Where the symbols take the points:
* | α κ ψ τ π
j61 | j461 j794 j733 j672 j600
j842 | j177 j154 j818 j428 j120
j265 | j833 j267 j241 j211 j937
j975 | j368 j637 j482 j325 j969
j384 | j30 j97 j194 j166 j473
j689 | j608 j571 j644 j452 j623
j831 | j858 j778 j987 j861 j314
j447 | j424 j520 j349 j182 j482
j748 | j452 j692 j116 j513 j358
j513 | j164 j398 j645 j379 j245
j424 | j717 j643 j520 j601 j637
j799 | j194 j289 j166 j424 j480
j30 | j34 j217 j97 j289 j485
j645 | j398 j798 j541 j28 j513
j571 | j214 j325 j801 j208 j608
j290 | j259 j245 j775 j73 j935
j217 | j241 j728 j211 j112 j34
j927 | j879 j847 j343 j469 j672
j818 | j154 j415 j701 j845 j842
j428 | j701 j423 j845 j665 j236
j60 | j773 j952 j623 j798 j692
j692 | j208 j773 j60 j398 j452
j390 | j379 j28 j935 j180 j12
j801 | j325 j997 j664 j773 j571
j997 | j349 j601 j182 j146 j325
j177 | j566 j963 j154 j701 j266
j833 | j61 j733 j267 j728 j469
j665 | j968 j120 j461 j733 j847
j814 | j645 j541 j379 j935 j496
j943 | j801 j664 j208 j60 j644
j296 | j559 j505 j770 j918 j211
j861 | j735 j497 j593 j766 j539
j468 | j675 j740 j566 j154 j503
j735 | j180 j712 j497 j618 j987
j792 | j831 j987 j539 j671 j64
j969 | j65 j368 j975 j214 j182
j173 | j12 j390 j858 j987 j851
j166 | j289 j919 j717 j520 j799
j701 | j415 j837 j423 j968 j818
j64 | j314 j831 j792 j917 j766
j358 | j113 j452 j748 j245 j541
j343 | j847 j665 j600 j833 j927
j113 | j644 j943 j452 j116 j798
j120 | j266 j177 j842 j236 j968
j379 | j541 j358 j28 j290 j814
j618 | j851 j173 j314 j792 j593
j773 | j19 j146 j952 j689 j208
j520 | j643 j473 j418 j65 j424
j182 | j601 j65 j969 j723 j997
j503 | j11 j675 j468 j177 j837
j19 | j182 j969 j146 j608 j664
j194 | j97 j631 j289 j717 j384
j34 | j265 j241 j217 j631 j918
j917 | j539 j861 j671 j675 j914
j987 | j778 j180 j735 j593 j831
j496 | j513 j645 j814 j390 j775
j672 | j573 j879 j927 j505 j267
j675 | j243 j766 j740 j963 j11
j664 | j997 j182 j19 j952 j801
j236 | j818 j701 j428 j847 j794
j623 | j952 j608 j689 j113 j60
j398 | j623 j689 j798 j358 j164
j600 | j665 j461 j61 j267 j343
j788 | j917 j671 j11 j468 j311
j644 | j571 j801 j943 j692 j689
j243 | j593 j618 j766 j306 j671
j208 | j664 j19 j773 j623 j943
j418 | j473 j384 j480 j368 j520
j717 | j919 j635 j643 j418 j166
j311 | j914 j917 j788 j503 j963
j968 | j147 j266 j120 j794 j845
j775 | j245 j513 j496 j12 j290
j845 | j423 j147 j968 j461 j428
j952 | j146 j723 j608 j644 j773
j12 | j814 j379 j390 j778 j73
j937 | j469 j833 j265 j217 j770
j740 | j766 j64 j306 j311 j675
j314 | j173 j858 j831 j539 j618
j241 | j267 j672 j728 j296 j265
j461 | j120 j842 j794 j573 j665
j452 | j943 j208 j692 j164 j113
j65 | j480 j799 j368 j482 j601
j851 | j73 j12 j173 j831 j497
j116 | j692 j60 j164 j645 j748
j539 | j987 j735 j861 j243 j792
j601 | j418 j480 j65 j975 j349
j963 | j306 j914 j311 j837 j566
j267 | j733 j573 j672 j559 j833
j480 | j384 j194 j799 j637 j418
j733 | j794 j236 j573 j927 j61
j837 | j788 j11 j503 j266 j415
j415 | j311 j788 j837 j147 j154
j778 | j935 j290 j180 j497 j858
j245 | j116 j164 j513 j814 j259
j643 | j635 j485 j473 j480 j717
j723 | j975 j482 j214 j801 j146
j306 | j64 j792 j914 j788 j740
j147 | j503 j468 j266 j842 j423
j728 | j672 j927 j559 j770 j241
j573 | j236 j428 j879 j343 j733
j368 | j799 j166 j637 j447 j65
j180 | j290 j775 j712 j851 j778
j541 | j798 j113 j358 j259 j645
j211 | j728 j559 j296 j20 j217
j482 | j637 j424 j447 j997 j975
j637 | j166 j717 j424 j349 j368
j712 | j775 j496 j73 j173 j180
j914 | j792 j539 j917 j11 j306
j608 | j723 j214 j571 j943 j952
j798 | j689 j644 j113 j748 j398
j505 | j343 j600 j469 j265 j559
j28 | j358 j748 j259 j775 j379
j566 | j740 j306 j963 j415 j468
j635 | j20 j918 j485 j384 j919
j473 | j485 j30 j384 j799 j643
j20 | j770 j937 j918 j30 j112
j770 | j505 j469 j937 j34 j296
j259 | j748 j116 j245 j496 j28
j593 | j497 j851 j618 j64 j861
j146 | j969 j975 j723 j571 j19
j164 | j60 j623 j398 j541 j116
j289 | j631 j112 j919 j643 j194
j766 | j618 j314 j64 j914 j243
j559 | j927 j343 j505 j937 j728
j879 | j428 j845 j847 j600 j573
j469 | j600 j61 j833 j241 j505
j214 | j482 j447 j325 j664 j723
j631 | j211 j296 j112 j635 j97
j154 | j963 j311 j415 j423 j177
j497 | j712 j73 j851 j314 j735
j847 | j845 j968 j665 j61 j879
j325 | j447 j349 j997 j19 j214
j73 | j496 j814 j12 j858 j712
j858 | j390 j935 j778 j735 j173
j97 | j217 j211 j631 j919 j30
j485 | j918 j34 j30 j194 j635
j935 | j28 j259 j290 j712 j390
j11 | j671 j243 j675 j566 j788
j918 | j937 j265 j34 j97 j20
j794 | j842 j818 j236 j879 j461
j671 | j861 j593 j243 j740 j917
j112 | j296 j770 j20 j485 j631
j423 | j837 j503 j147 j120 j701
j266 | j468 j566 j177 j818 j147
j919 | j112 j20 j635 j473 j289
j349 | j520 j418 j601 j969 j447

The rows follow the links: the fewer symbols apart two points are, the more alike their rows tend to be.

Each row is also shifted at random along 5 hidden directions that mean nothing.

Some points, each with a row of numbers:
j60 -> +238  +169   +33  -118   -14  +189  +207  -159  -239  +158  +121    -6   +23   -61  +118   +42   -92   +17   +21  +251   +40    -8   -53  +130    -2   +55   +31  +181  -106    +2
j194 ->  +98  +234   -11  +117   +16  +218   +59   -10   +70   +23  -137   -26    -8   +74  +152  -140  +165  -193    -9  +157   +39  -314    +4  -188    +3   -56   +12  -108  +169   -18
j415 -> +459  -227    +2  +152  +205  -161  +277   +56  +227  -122   -96  -429   +34   -49  +385  +293  +100  +183   +10  -304  -173   -38   +89   +14  -285  +207  -426  +115   -50   -59
j236 -> -233  -183   -67  +111  -107  -196   +23  +127  +196    -6  -115   -67  +252  +127  +173  +151  +183  -106   -27  -310  +132   +64  +501  -127  -232  +351   -78  -198  +185  +170
j794 -> +340  -152   +54  +245  +198   -94  -328  +150  +369  -427  -211  -190  -457  -172  -220  -192    -1  +201   -14  -173  -531  -268  -721   -99  +268  -696  +197   +27  -103  -323
j728 -> -215   +61  -126  +184  +111   -44  +436  +119  +177    -2    +2  -473   +52  +211  +611  +301  +260   +38   +13  -149  +321   -96  +203  -162  -559  +295  -200   -57  +139   -39
j997 -> +205  +267   +64  -119  +106  +246   -35   -65  -154  +179  +116  +259   +27  +135  -117  -203   -11  -142   +23  +296  +238  -144   +97   -71  +112   +95  -367  -100  +103   +30
j349 -> +210  +292   +19   -64  +241  +205  +311    -2  -112  +189  +256   -79   -15  +278  +264   +51   +95   +29   +41  +245  +516  -138  +100  -113  -303  +272  -534   -55   +78   -36
j778 -> +515  -141   +98   -87  -280   -81  +224   -83  -113   +46  +156   -65  +161   -23  +106  +219   -65  +202   -29   -68   +81  +150  +102  +178  -207  +160  +561  +183  -169  +104
j120 -> -311  -210   -55  +128  +127  -208  -241  +139  +243  -213  -160   -72  -134   -81  -139   -15   +16   +43    -5  -262  -269   +43  -129   -53  +107  -170  -172   -68   +10   -81
j665 -> -686  -170  -144   +72  -195  -210   +71  +104  +126  +108  -139    +7  +419  +178  +229  +205  +211  -252   -37  -316  +265  +177  +808  -120  -300  +576  -155  -277  +292  +303
j879 -> -377  -112  -111  +151  +390  -155   -15  +140  +251  -130  -163  -252  -117   -21  +155   +86   +96    +6   +34  -233  -164   -15    -1  -100   -67   +49  -785   -62   +72  -119
j503 -> +797  -238   +96  +169   +28  -120  +104   +48  +254  -165  -145  -243   +41   -70  +179  +135   +86  +139   -11  -274  -277  -139   +27    -6  -111   +40   -19   +68   -51   -27
j593 -> +594  -230  +121   -91  +243  -140   +37   -17   +18   +59   +54   +33  +133   -19   -44  +129   -68  +105   +38  -161   -75  +126  +291  +102    -8  +388  -856   +54   -65   +88
j963 ->  -467   -282    -82    +87   -724   -231   -154     -6    +71   -113   -242    +62   +282   -188    -72    +81     +8   -127   -111   -302   -256   +223   +213    +99    +39   -118  +1398    -17     +9   +233
j927 -> -303  -131   +84    -1   +95  -149  -904  +251  +253  -194   -37  +655  -191  +205  -922  -554   -12  -155   -22  -119   +46   -42   -55  -287  +518  -338  -213  -522  +222   +16
j917 -> -346  -330   +45  -175  -140  -381  -302  +175   -16   -44  +358  +266   +11  +208  -479   +71  -117  +261   -23  -275  +380  +464  +123   +37  -102   +92  +236  -160   -64  +110
j559 -> +257   +21   +56  +210  -187   +76  -346   +95  +273  -199  -303  +146   -66    -4  -217  -329  +144  -200   -70   -51  -255  -367  -123  -237  +261  -383  +547  -242  +181   -14
j858 -> +223  -169   +81  -178   +93  -199   +85   +34  -128   +35  +402   -12   -65  +117  -119  +207  -147  +373   +22   -88  +301  +322   -56  +151  -214  +158  -148  +118  -211   -24
j424 ->  +19  +289   -13   +32  +345  +244   +33   -35   -24   +42   -33   -33  -186   +10   +73  -155   +32   -87   +43  +263    -7  -256  -225   -89  +112  -120  -587    +1   +59  -153
j311 -> +285  -294  +103   +41  -171  -244  -271  +130  +163  -236   +56   +62  -126    -1  -339   -37   -65  +239   -42  -266   -94   +85  -215    +7   +52  -279  +589   -42  -107   -35
j770 -> -363   +46   -49  +103  -271   +16  -178  +101  +124    +3  -148  +201  +175  +176   -58  -165  +187  -290   -54   -59  +183  -124  +322  -240   -11   +41  +421  -328  +284  +155
j97 -> -777  +165  -129   +76  +486   +14  -241  +150  +114  -173   +22  -103  -514   +12  -190  -185   -49   +78   +60  +107   -30   -68  -620  -132  +170  -477  -513   -58    -4  -342
j833 -> -122   -45   +24  +162  -389   +19  -566   +80  +237  -167  -371  +407   +94   -21  -415  -416  +116  -364   -84  -104  -259  -232  +116  -229  +413  -341  +737  -354  +256  +140
j358 ->  +55   +94   -25   -90  +304   +41  +319   -89  -184   -60  +282  -428  -443  -196  +162  +209  -221  +471   +63  +190   -99  +120  -791  +272   -98  -345   -42  +472  -406  -363
j799 -> -634  +255  -149    +7  -322  +126  +280    +2  -130  +168   +86   -59  +180  +228  +338  +112  +168  -185   -35  +136  +515    +7  +277  -104  -354  +194  +605  -117  +173  +120
j343 -> -123   -37  -109  +296  -173   +38    -4   -26  +271  -151  -549  -220  +119  -249  +289   -29  +178  -294   -46  -166  -561  -269   +88   -96  +118  -153  +347   -20  +152   +20
j485 ->  +48  +203    -1  +122   +49  +149   -22   +68  +109   -62   -51   -50  -147  +123   +55  -154  +140   -74    -4  +105  +103  -295  -170  -193   -20  -215  +150  -132  +123  -106
j241 -> +272    +6   +89   +33  -338   -45    -6  +210  +146  +111  +205  +245  +338  +608   +12   -21  +315  -123   -67  -145  +847  -114  +720  -356  -450  +474  +360  -509  +362  +295
j61 -> -579   -67  -192  +280   -32   -95   +57   +78  +260  -278  -311  -467  -226  -230  +276  +106   +86   +40   -29  -185  -422   -86  -442   -25   -44  -444  +530  +118   -36  -216
j539 -> -387  -276   -26  -115  -198  -226  -272   -41   -62   +13   -95  +280  +217  -153  -309    +8  -136   -93   -18  -200  -219  +351  +290  +157  +238  +133   +42   -17   -28  +204
j64 -> +137  -236    +0   +60  -301  -158  +101   -52   +34  -146  -102  -227   +32  -257  +110  +200   -74  +168   -42  -202  -351  +132  -179  +195   -45  -179  +810  +247  -210   -12
j290 -> +346   -80   +91  -191  +176   -32   +91   -98  -181  +149  +177   +80   +86   -26   -59  +106  -140  +120   +45   +38   +54  +194  +162  +166   +15  +302  -613  +141  -120   +61
j969 -> +156  +287   +17   -96  +163  +234  +273   -72  -159  +246  +157   +37  +122  +211  +243   +13   +77  -122   +31  +256  +403  -103  +292   -71  -183  +375  -581   -54  +110   +61
j65 ->  -320   +273    -83    -55   +316   +235   +106    -94   -125   +247    -88    +84   +113    +41   +171    -89    +51   -308    +62   +245    +79   -108   +312    -74    +84   +329  -1042    -75   +184    +47
j845 ->  +98  -218   +54   +78   +92  -162  -329  +140  +249   -87  -169  +204   +99   +84  -245  -132   +89  -126   -12  -261   -93   -47  +328  -146  +137  +141  -470  -264  +182  +105
j664 -> +431  +245   +94  -106   +25  +224  +116   -49  -173   +99  +277   +77  -130  +136   -28   -82   -34  +108   +20  +307  +311  -135  -229   -12   -51   -98  +144   +46   -61   -79
j735 -> +452  -174   +56   -40  -415  -130  +387   -76   -93   +53  +154  -212  +250   -10  +314  +365    +3  +210   -44  -157  +132  +188  +196  +176  -395  +242  +829  +210  -150  +143
j644 -> +925  +239   +89   +26    -2  +316  +479  -222  -162   +96    +1  -279   -11  -137  +438   +95    -5   +67   +11  +289  -136  -298  -215  +113  -114   -34  +192  +330  -147   -97
j469 -> -575   -19  -134  +152  -169   -64   -44   +95  +163   -64  -190   -68   +93   +64  +130    +3  +171  -183   -34  -157   +36   -42  +178  -152  -108    -9  +329  -189  +192   +63
j368 -> +205  +299    +5   +90  -167  +404   -67  -206   -42   +80  -437  +178  +146  -224   +76  -324   +77  -482   -36  +288  -439  -413   +68   -61  +415  -172  +204   -21  +178   +84

In each set, the symbols that take the first to the second take the third to the fourth, perhaps in another order. Give the fourth.
Answers are names.
A -120   -57   +32  +112   -86   -79  -441  +210  +229  -184   -26  +240  -141  +201  -396  -280   +99   -35   -48  -117  +124  -130  -101  -258  +134  -294  +348  -334  +162   -20
B -627  -204   -61   +54  -353  -249  -348  +187  +163   -94   -50  +256  +152  +170  -294   -83  +101  -123   -61  -281  +206  +166  +301  -160   -22   +15  +592  -340  +193  +185
C +538  +214  +108  +120   +73  +258  -232   +23  +147   -92  -163  +163  -174   +65  -168  -385  +107  -162   -20  +190  -114  -480  -241  -225  +274  -360   +52  -175  +142   -98
D j211

A -559  +104  -117  +146  +245   +28  -223  +114  +164  -184  -146  -100  -343   -36  -101  -183   +42   -19   +20   +32  -161  -163  -442  -146  +158  -448  -131   -89   +62  -240
B  -86   +95   +33   +80   +27   +17  -358  +211  +166  -173  +114  +179  -292  +255  -373  -291   +82   +43   -30   +37  +263  -196  -335  -264   +73  -419  +329  -293  +117  -133
C -306   +68  -130   -45  +332   +15  +379  -165  -198   -63   +79  -543  -384  -408  +312  +294  -254  +354   +73  +163  -407  +174  -769  +345   -15  -335  -157  +586  -420  -363
D j245

A +500  +226   +60  +157   +80  +195  +174   +79  +139   -86   +50  -222  -181  +195  +239   -62  +189   +69   -11  +128  +217  -397  -264  -212  -220  -186  +198   -72   +71  -168
B +106  +130   +14   +74  +115  +100   -60   +97  +134   +58   -47  +122   +73  +261   +29  -151  +193  -200    -1   +36  +261  -246  +293  -258   -61  +185  -405  -290  +264   +58
C +745  -242  +112  +141  -183  -177   +90  +125  +244  -170   +28  -194   +41  +109  +112  +144  +125  +222   -55  -297   +45   -85   +30   -65  -283    +5  +513   -29   -30   +11
D j963

A  -69  -295   +92   -70   +93  -274  -567  +201  +193   -44   +33  +494  +125  +226  -597  -218    +5   -87    -4  -288  +151  +150  +458  -166  +200  +232  -622  -419  +197  +195
B -359  -268   -68   +55  -362  -269   +10   +79  +115    -3  -100    -6  +332   +68   +94  +198  +105   -88   -46  -351   +98  +223  +522   -24  -220  +324  +388  -140  +116  +246
C -204  -115   -55  -118   +86   -64   +56  -152  -165   +73   -72   -33   +61  -304   +18  +123  -192   +11   +41    -9  -363  +255   +17  +265  +181  +102  -371  +260  -175   +18
D j935

A -210  +259   -60   -78  +147  +239  +111  -159  -212  +127   -32    -3   -75  -147   +86   -67   -96  -117   +34  +305  -110   -49  -162   +93  +167   -74  -281  +157   -51   -81
B -217  +159   -31  -119  +341  +182  -130  -190  -203   +28  -101   +61  -264  -371  -199  -163  -267   -41   +60  +294  -511   +21  -469  +215  +506  -325  -588  +276  -194  -191
C -267  -271   +31   +23   -16  -334  -410  +280  +211  -265  +218  +127  -257  +195  -472   -77   -31  +285   -30  -272  +219  +181  -266  -113   -32  -296  +362  -209   -33   -93
D j573

A +273  +121   +71  -178  +342  +105  +110   -89  -212  +105  +261    +8  -157    -8   -61   +12  -165  +181   +75  +236   +93   +59  -218  +140   +39   +47  -642  +188  -174  -122
B +785  +288  +128   -23  -130  +350  +152  -131  -103  +218   -19  +196  +227  +147  +133  -164  +122  -248   -17  +284  +208  -360  +310  -116    +2  +210   +60  -101  +165  +154
C  +33  +265   +32   -46   -55  +257  -117  -107  -162   +32    -6  +175  -143   -89  -177  -260   -87   -93    -1  +334   -93  -176  -334   +11  +284  -361  +327   +41   -30   -88
D j194

A +491  -196   +89  +167  -209   -94  -183   +92  +278  -133  -231   +84  +171   +42   -74   -86  +165  -112   -61  -263  -159  -189  +250  -157   +42   +21  +314  -198  +160  +122
B -211  -291   -37   -12  +153  -314   +38   +99   +93   -62  +108  -167   -10   +18   +33  +253   -42  +234   +22  -294   +38  +302  +100   +80  -198  +202  -407   +41   -94   -12
C -763  +265  -140   -83   +66  +174   +78   -74  -203  +180   +16   +69   +27   +25   +90   -43    -4  -207   +33  +243  +178   +54   +72    -6   +24   +85  -240   -16   +92   +16
D j635

A  -93  -278    +3   +26   +33  -338   -43  +218  +176  -171  +235  -148  -140  +177   -81  +183    +9  +347    -4  -311  +249  +223   -99   -17  -284    -5  +128   -57   -86   -60
B -347  -244   -81   -67  -214  -229  +184   -43   -87   +59    +8  -128  +242  -124  +163  +320   -65   +70   -14  -222   -60  +374  +290  +203  -176  +287  +204  +154  -102  +157
C +679  +133  +132  -179   +35   +99  +363   -44  -233  +173  +482   -71   -34  +246  +138  +161   -47  +313   +35  +198  +551   +39   -52   +69  -372  +213   +55  +129  -149   -24
D j997

A -392  +158   -62  +123  +312  +123  -353   +80  +145  -159  -185   +75  -363   -73  -248  -345    +8  -127   +25  +133  -261  -232  -463  -160  +378  -484  -331  -119   +78  -235
B -171   -15   -26  +127   -97   -20  -172  +116  +204   -38  -172  +134  +131  +147   -43  -127  +179  -237   -34  -125   +85  -144  +299  -229    +6   +75   +38  -305  +254  +114
C -758   +70  -138  +150   -54    -1  -218  +109  +141  -167  -177   -36  -198   -28   -84  -159   +68  -110   -23   -12  -101   -94  -281  -147  +118  -401  +426  -137  +108  -117
D j61

A +329  -298  +169  -220  -154  -348  -105  +181   -45   +76  +545  +294  +185  +463  -342  +151   -33  +318   -18  -260  +758  +390  +452   -21  -374  +469   +56  -241    -4  +225
B +417  -286   +95   -20  +197  -252   -12  +127  +147   -31  +124   -16   +89  +158   -52  +147   +38  +184   +18  -296  +137  +128  +298   -16  -184  +351  -628   -93    -5   +69
C +360   -65  +117   +73  +511  -182  -176  +394  +312  -264  +457  -126  -543  +479  -265   -67   +81  +510   +32  -140  +573  -106  -521  -292  -312  -255  -458  -243   -27  -328
D j296

A  -96   -42   -38  +143  +125   -83   -53  +160  +231   -89   -79   -70   -10  +162   +63   -11  +170   -50    -3  -163   +99  -115  +149  -195  -121   +75  -285  -210  +166    -1
B  +18   +80    +3  +132   +77   +71  -139   +97  +191   -50  -147   +66    -3  +152   -13  -179  +180  -186   -20   -21   +68  -262  +117  -240   +30   -27  -185  -257  +216    +6
C +101  +211   +73   -48   +78  +130  -177  +124   +16   +43  +238  +267  -121  +372  -240  -250   +87   -25    -1  +177  +514  -182   -23  -248   -31   -59   -64  -300  +170   -27
D j601

A -577   -57   -55  -315  +425  -217  +162   +63  -282  +142  +613   -64  -213  +173  -101  +297  -230  +441   +94   +42  +557  +553  -129  +213  -290  +285  -858  +154  -253  -126
B  -61   +79   +11  -196  -186   +89   +73  -170  -290  +208  +116  +189  +181   -45   -51   +18  -124   -69    +1  +176  +106  +164  +172  +159   +58  +174  +176   +97   -58  +135
C -391  -284   -61   -34   +14  -203  -223   -55   +28   -11  -265  +132  +181  -287  -185   +27  -130  -144    +7  -218  -487  +267  +274  +159  +315  +143  -436   +40   -17  +131
D j831

A  -19  -143   -22  +160   +55  -242  +146  +249  +254  -205  +220  -365  -207  +276  +186  +232  +144  +360    +2  -265  +390   +35  -185  -140  -509   -54  +283   -87   -19  -148
B   -54   -154   -118   +224   +564    -80   +112    +32   +304   -141   -421   -427    -87   -249   +357   +132    +88    -57    +58   -236   -599   -153    -10    -25    +64    +93  -1256   +105    +36   -168
C  +45  -227   +25   -14   -82   -77  -266  -131   -10   -89  -301  +126   +43  -429  -255   -90  -190   -77   -10   -92  -705  +107   -93  +208  +474  -208   +62  +185  -138   +30
D j735

